Below is a small trained network, with its code and all its weights. Each question gives an input and a class and asks what happens when units are switched off, that is, made to give their printed mean instead of their output.

import numpy as np


def w(rows, s, z=0):
    codes = np.array(rows[::2]) - 128.0
    scale = np.full(codes.shape[1], s)
    scale[-1] = z or s
    return codes * scale


def norm(h):
    return h / np.sqrt((h * h).mean(-1, keepdims=True) + 1e-5)


def f(y):
    return np.maximum(y, 0)


def log_softmax(a):
    a = a - a.max(-1, keepdims=True)
    return a - np.log(np.exp(a).sum(-1, keepdims=True))


def net(x, mask):
    res = np.array(x, float).reshape(1, 3) / 4 @ E
    u = 0
    for l in range(2):
        y = f(norm(res) @ A[l][:, :-1].T + A[l][:, -1])
        res = res + np.where(mask[u : u + 15], y, B[l][:, -1]) @ B[l][:, :-1]
        u += 15
    return log_softmax(norm(res)[-1] @ U[:, :-1].T + U[:, -1])


A, B = {}, {}
E = w([
[236,119,163,41],'x0',
[10,84,203,99],'x1',
[93,226,109,89],'x2',
],0.0013)
A[0] = w([
[105,2,130,154,80],'0.n1',
[38,104,120,206,124],'0.n2',
[116,83,129,152,196],'0.n3',
[167,54,107,212,129],'0.n4',
[117,174,182,85,10],'0.n5',
[134,215,107,102,111],'0.n6',
[104,120,62,217,121],'0.n7',
[74,94,196,93,160],'0.n8',
[116,138,51,172,111],'0.n9',
[154,87,163,140,118],'0.n10',
[158,176,131,104,3],'0.n11',
[139,104,105,201,42],'0.n12',
[117,140,90,194,128],'0.n13',
[114,134,50,102,58],'0.n14',
[114,186,94,89,116],'0.n15',
],0.0059,0.0035)
B[0] = w([
[207,100,165,177,211],'0.n1',
[110,114,70,124,248],'0.n2',
[165,171,147,71,223],'0.n3',
[98,163,72,69,234],'0.n4',
[142,3,65,113,147],'0.n5',
[150,116,130,170,201],'0.n6',
[191,134,179,134,233],'0.n7',
[119,82,123,197,253],'0.n8',
[132,138,166,167,202],'0.n9',
[116,161,133,144,178],'0.n10',
[171,209,154,92,136],'0.n11',
[139,174,123,111,160],'0.n12',
[141,121,162,146,204],'0.n13',
[150,108,133,154,140],'0.n14',
[142,136,143,185,188],'0.n15',
],0.0049,0.003)
A[1] = w([
[167,132,211,131,99],'1.n1',
[136,126,170,155,166],'1.n2',
[90,65,75,158,152],'1.n3',
[214,167,124,117,8],'1.n4',
[145,168,132,111,34],'1.n5',
[136,32,206,134,119],'1.n6',
[132,86,216,122,62],'1.n7',
[143,237,122,152,69],'1.n8',
[159,158,91,180,157],'1.n9',
[138,59,50,33,81],'1.n10',
[124,130,127,60,69],'1.n11',
[2,160,125,113,113],'1.n12',
[197,136,100,106,145],'1.n13',
[163,34,22,84,123],'1.n14',
[127,193,88,127,152],'1.n15',
],0.005,0.0014)
B[1] = w([
[164,179,99,147,216],'1.n1',
[190,131,81,102,209],'1.n2',
[50,192,36,87,207],'1.n3',
[64,131,118,93,253],'1.n4',
[117,151,114,82,152],'1.n5',
[243,91,127,204,247],'1.n6',
[198,176,201,149,179],'1.n7',
[172,130,132,80,228],'1.n8',
[68,73,172,45,251],'1.n9',
[35,10,210,69,158],'1.n10',
[133,74,150,106,139],'1.n11',
[145,216,167,152,150],'1.n12',
[39,139,86,137,247],'1.n13',
[2,23,135,172,199],'1.n14',
[154,122,189,81,186],'1.n15',
],0.0032,0.0026)
U = w([
[193,199,130,23,187],'0',
[235,134,190,215,251],'1',
[131,8,113,218,177],'2',
[2,146,93,199,7],'3',
[49,56,126,24,18],'4',
],0.0088,0.0018)

Each question gives the input, the list of numbers given to net, and the class t.
The units are the neurons (one row each of A and B). Each row of codes is followed by its name. A weight is (code - 128) times the scale printed after its matrix; where a second scale follows, it is the last column's (A, B and U).
mask holds one flag per neuron, layer by layer. A switched-off neuron (its flag False) gives its mean, the last column of its row in B, instead of its output. The means were averaged over made-up inputs and are rounded, as every weight is.
A unit's drop is (log p(t) with every unit on - log p(t) with that unit switched off) / (log p(t) with every unit on - log p(t) with every unit switched off).
The circuit of an input: a set's keep is (log p(t) with only the set's units on - log p(t) with every unit switched off) / (log p(t) with every unit on - log p(t) with every unit switched off). Starting from the 12 units with the biggest drops (on a tie, the unit counted first), units are removed one at a time, each time the one whose removal leaves the highest keep (on an exact tie, the one counted first), for as long as the keep stays at least 0.8.
units of the circuit, in order: the units of the circuit, biggest drop first
top k neurons: the k neurons with the biggest drops, biggest first
top k neurons in layer l: the k neurons of layer l with the biggest drops, biggest first
input [4,6,6], class 2: top neuron in layer 0 => 0.n5
input [2,6,7], class 2: units of the circuit, in order => 0.n5, 0.n8
input [4,8,1], class 2: top 2 neurons => 0.n8, 0.n7
input [0,0,8], class 1: top 4 neurons in layer 0 => 0.n2, 0.n15, 0.n4, 0.n6
input [2,0,-6], class 4: units of the circuit, in order => 0.n4, 0.n3, 1.n14
input [8,2,6], class 2: top 2 neurons => 0.n5, 0.n7
input [3,1,2], class 2: top 2 neurons in layer 0 => 0.n5, 0.n4
input [5,8,0], class 1: top 2 neurons in layer 0 => 0.n2, 0.n4
input [-8,0,-2], class 0: top 3 neurons => 0.n3, 0.n8, 0.n7
input [1,6,-1], class 1: top 2 neurons in layer 1 => 1.n6, 1.n7
input [8,-2,-2], class 4: top 2 neurons in layer 0 => 0.n7, 0.n1
input [5,4,2], class 2: top 2 neurons in layer 0 => 0.n5, 0.n4
input [-8,-6,0], class 0: top 3 neurons in layer 0 => 0.n8, 0.n4, 0.n1
input [1,1,3], class 2: units of the circuit, in order => 0.n5
input [6,-4,-1], class 4: top 2 neurons => 0.n7, 0.n8
input [-7,-2,3], class 1: top 2 neurons => 0.n7, 0.n4
input [4,7,0], class 1: top 3 neurons => 0.n2, 0.n4, 1.n7
input [2,6,-8], class 1: top 2 neurons => 0.n1, 0.n3
input [4,8,-1], class 1: top 2 neurons => 0.n2, 1.n7
input [1,8,5], class 2: units of the circuit, in order => 0.n8
input [5,3,2], class 2: top 2 neurons => 0.n5, 0.n4
input [-7,-1,-5], class 0: top 2 neurons in layer 0 => 0.n7, 0.n4
input [4,-2,-1], class 4: top 3 neurons in layer 0 => 0.n7, 0.n8, 0.n9
